Below is a small trained network, with its code and all its weights. Each question gives an input and a target symbol and asks what happens when units are switched off, that is, made to give their printed mean instead of their output.

import numpy as np


def w(rows, s, z=0):
    codes = np.array(rows[::2]) - 128.0
    scale = np.full(codes.shape[1], s)
    scale[-1] = z or s
    return codes * scale


def f(y):
    return y / 2 * (1 + np.tanh(0.7978845608 * (y + 0.044715 * y**3)))


def softmax(a):
    e = np.exp(a - a.max(-1, keepdims=True))
    return e / e.sum(-1, keepdims=True)


def log_softmax(a):
    a = a - a.max(-1, keepdims=True)
    return a - np.log(np.exp(a).sum(-1, keepdims=True))


def net(x, mask):
    ids = ['αβγδεζηλξστφψω'.index(c) for c in x.split()]
    T = len(ids)
    res = E[ids] + P[:T]
    u = 0
    for l in range(2):
        r = res
        for j in range(2):
            rows = slice(2 * j, 2 * j + 2)
            q, k, v = (r @ M[l][rows].T for M in (Q, K, V))
            z = softmax(np.where(np.tri(T) > 0, q @ k.T / 2**0.5, -1e9)) @ v
            o = O[l][rows]
            res = res + np.where(mask[u + j], z, o[:, -1]) @ o[:, :-1]
        u += 2
        y = f(res @ A[l][:, :-1].T + A[l][:, -1])
        res = res + np.where(mask[u : u + 12], y, B[l][:, -1]) @ B[l][:, :-1]
        u += 12
    return log_softmax(res[-1] @ U[:, :-1].T + U[:, -1])


Q, K, V, O, A, B = {}, {}, {}, {}, {}, {}
E = w([
[180,230,175],'α',
[122,107,54],'β',
[89,111,119],'γ',
[88,123,137],'δ',
[125,109,51],'ε',
[87,115,123],'ζ',
[137,211,83],'η',
[125,109,52],'λ',
[82,123,148],'ξ',
[208,64,103],'σ',
[39,89,119],'τ',
[246,85,192],'φ',
[186,30,182],'ψ',
[63,74,204],'ω',
],0.013)
P = w([
[209,95,51],'0',
[180,97,116],'1',
[145,82,147],'2',
[135,112,178],'3',
[103,99,188],'4',
[109,121,206],'5',
[85,114,219],'6',
[78,121,218],'7',
[87,129,235],'8',
[60,135,253],'9',
[82,148,216],'10',
[81,142,199],'11',
],0.0029)
Q[0] = w([
[92,57,251],'L0H1',
[138,143,141],'L0H1',
[134,136,102],'L0H2',
[15,113,152],'L0H2',
],0.011)
K[0] = w([
[99,78,250],'L0H1',
[119,140,127],'L0H1',
[121,135,127],'L0H2',
[173,124,216],'L0H2',
],0.018)
V[0] = w([
[199,194,11],'L0H1',
[188,112,253],'L0H1',
[55,181,135],'L0H2',
[75,169,95],'L0H2',
],0.006)
O[0] = w([
[122,235,5,2],'L0H1',
[253,10,167,208],'L0H1',
[142,131,47,84],'L0H2',
[173,123,53,80],'L0H2',
],0.0045,0.0027)
A[0] = w([
[46,95,91,7],'L0N1',
[1,209,131,252],'L0N2',
[125,187,75,35],'L0N3',
[150,72,163,101],'L0N4',
[213,190,167,70],'L0N5',
[208,185,161,83],'L0N6',
[123,98,59,148],'L0N7',
[226,171,56,8],'L0N8',
[34,115,142,37],'L0N9',
[63,78,53,162],'L0N10',
[140,154,183,77],'L0N11',
[16,117,127,33],'L0N12',
],0.0085,0.0029)
B[0] = w([
[74,159,188,125],'L0N1',
[201,254,90,253],'L0N2',
[158,64,172,128],'L0N3',
[146,82,146,243],'L0N4',
[108,171,205,167],'L0N5',
[103,180,230,162],'L0N6',
[96,87,98,136],'L0N7',
[95,109,236,134],'L0N8',
[110,166,174,160],'L0N9',
[62,142,108,181],'L0N10',
[79,119,195,152],'L0N11',
[120,201,211,160],'L0N12',
],0.0074,0.0031)
Q[1] = w([
[233,254,85],'L1H1',
[154,100,15],'L1H1',
[157,231,109],'L1H2',
[225,58,103],'L1H2',
],0.0065)
K[1] = w([
[109,255,28],'L1H1',
[176,119,3],'L1H1',
[120,170,107],'L1H2',
[148,83,77],'L1H2',
],0.009)
V[1] = w([
[254,134,103],'L1H1',
[169,146,138],'L1H1',
[98,161,186],'L1H2',
[93,178,125],'L1H2',
],0.0092)
O[1] = w([
[255,140,101,124],'L1H1',
[178,139,170,178],'L1H1',
[73,195,105,254],'L1H2',
[142,196,143,98],'L1H2',
],0.0072,0.0029)
A[1] = w([
[29,163,97,126],'L1N1',
[72,72,13,178],'L1N2',
[146,86,77,128],'L1N3',
[207,119,37,207],'L1N4',
[114,31,140,155],'L1N5',
[237,73,162,176],'L1N6',
[139,8,181,2],'L1N7',
[255,128,243,58],'L1N8',
[143,120,134,123],'L1N9',
[112,196,207,36],'L1N10',
[196,157,225,55],'L1N11',
[137,79,71,148],'L1N12',
],0.0074,0.0098)
B[1] = w([
[140,187,179,179],'L1N1',
[31,60,128,201],'L1N2',
[82,58,66,134],'L1N3',
[214,127,9,239],'L1N4',
[124,49,98,235],'L1N5',
[170,126,225,254],'L1N6',
[91,205,2,192],'L1N7',
[61,153,98,246],'L1N8',
[127,119,140,129],'L1N9',
[84,99,64,159],'L1N10',
[58,106,109,194],'L1N11',
[74,49,93,150],'L1N12',
],0.007,0.0056)
U = w([
[67,126,2,115],'α',
[104,143,61,180],'β',
[117,139,93,4],'γ',
[139,137,117,55],'δ',
[139,140,124,69],'ε',
[223,135,238,200],'ζ',
[134,138,120,1],'η',
[63,231,172,201],'λ',
[229,62,140,194],'ξ',
[147,141,122,97],'σ',
[152,141,130,108],'τ',
[152,145,142,237],'φ',
[222,195,101,153],'ψ',
[44,46,178,108],'ω',
],0.0066,0.0038)

Each question gives the input, a string of symbols that net reads in full, and the target symbol t.
The units are the heads (2 rows each of Q, K, V and O) and the neurons (one row each of A and B). Each row of codes is followed by its name. A weight is (code - 128) times the scale printed after its matrix; where a second scale follows, it is the last column's (O, A, B and U).
mask holds one flag per unit, layer by layer, with each layer's heads first. A switched-off unit (its flag False) gives its mean, the last column of its rows in O or B, instead of its output. The means were averaged over made-up inputs and are rounded, as every weight is.
A unit's drop is (log p(t) with every unit on - log p(t) with that unit switched off) / (log p(t) with every unit on - log p(t) with every unit switched off).
The circuit of an input: a set's keep is (log p(t) with only the set's units on - log p(t) with every unit switched off) / (log p(t) with every unit on - log p(t) with every unit switched off). Starting from the 12 units with the biggest drops (on a tie, the unit counted first), units are removed one at a time, each time the one whose removal leaves the highest keep (on an exact tie, the one counted first), for as long as the keep stays at least 0.8.
units of the circuit, in order: the units of the circuit, biggest drop first
k most important neurons: the k neurons with the biggest drops, biggest first
top k neurons in layer l: the k neurons of layer l with the biggest drops, biggest first
input β ε φ τ ω σ δ, target ω: units of the circuit, in order : L0H1; L1H1; L0N2
input α ξ ω α γ, target ω: units of the circuit, in order : L0H1; L0N2; L1H1
input ψ η ψ α ξ α ξ φ ω, target ω: units of the circuit, in order : L0H1; L1H1; L0N2
input η τ β φ ξ, target ζ: 2 most important neurons : L1N7; L1N6
input ε ω τ, target ω: units of the circuit, in order : L0H1; L1H1; L1N4
input η γ α ε ω ω τ, target ω: units of the circuit, in order : L0H1; L1H1
input τ φ γ γ τ ε ω ψ, target ω: units of the circuit, in order : L0H1; L0N2; L1H1; L1N4
input β ω ζ, target ω: units of the circuit, in order : L1H1; L0N2; L0H1; L1N4
input ξ ψ η η δ σ ζ τ α, target λ: units of the circuit, in order : L0N6; L0N5; L1N4; L1N8
input ξ ε γ α ψ σ ω α λ α σ, target ξ: most important neuron : L1N6
input γ σ τ α ε σ λ σ γ λ ω β, target α: top 3 neurons in layer 1 : L1N6; L1N2; L1N4
input γ α ζ δ ω δ, target ω: 3 most important neurons : L0N2; L1N4; L1N7
input ξ δ α φ φ γ ω λ, target α: top 2 neurons in layer 0 : L0N6; L0N5
input φ λ σ ω φ, target ω: top 2 neurons in layer 0 : L0N2; L0N11
input α β τ ζ γ ε τ δ, target λ: top 3 neurons in layer 1 : L1N4; L1N5; L1N1
input τ λ γ τ λ ζ, target λ: most important neuron : L0N10
input τ ζ ζ ζ ξ ω ξ γ φ ψ η ψ, target ξ: top 2 neurons in layer 1 : L1N6; L1N5
input η τ ω φ α σ ε γ η ζ τ, target λ: 2 most important neurons : L0N12; L0N2
input λ ω ε η φ λ ω ξ, target ω: top 2 neurons in layer 1 : L1N4; L1N5
input ξ α τ η φ ψ δ φ τ, target ζ: top neuron in layer 1 : L1N7
input ψ α α φ ω ε, target α: top 2 neurons in layer 0 : L0N6; L0N5
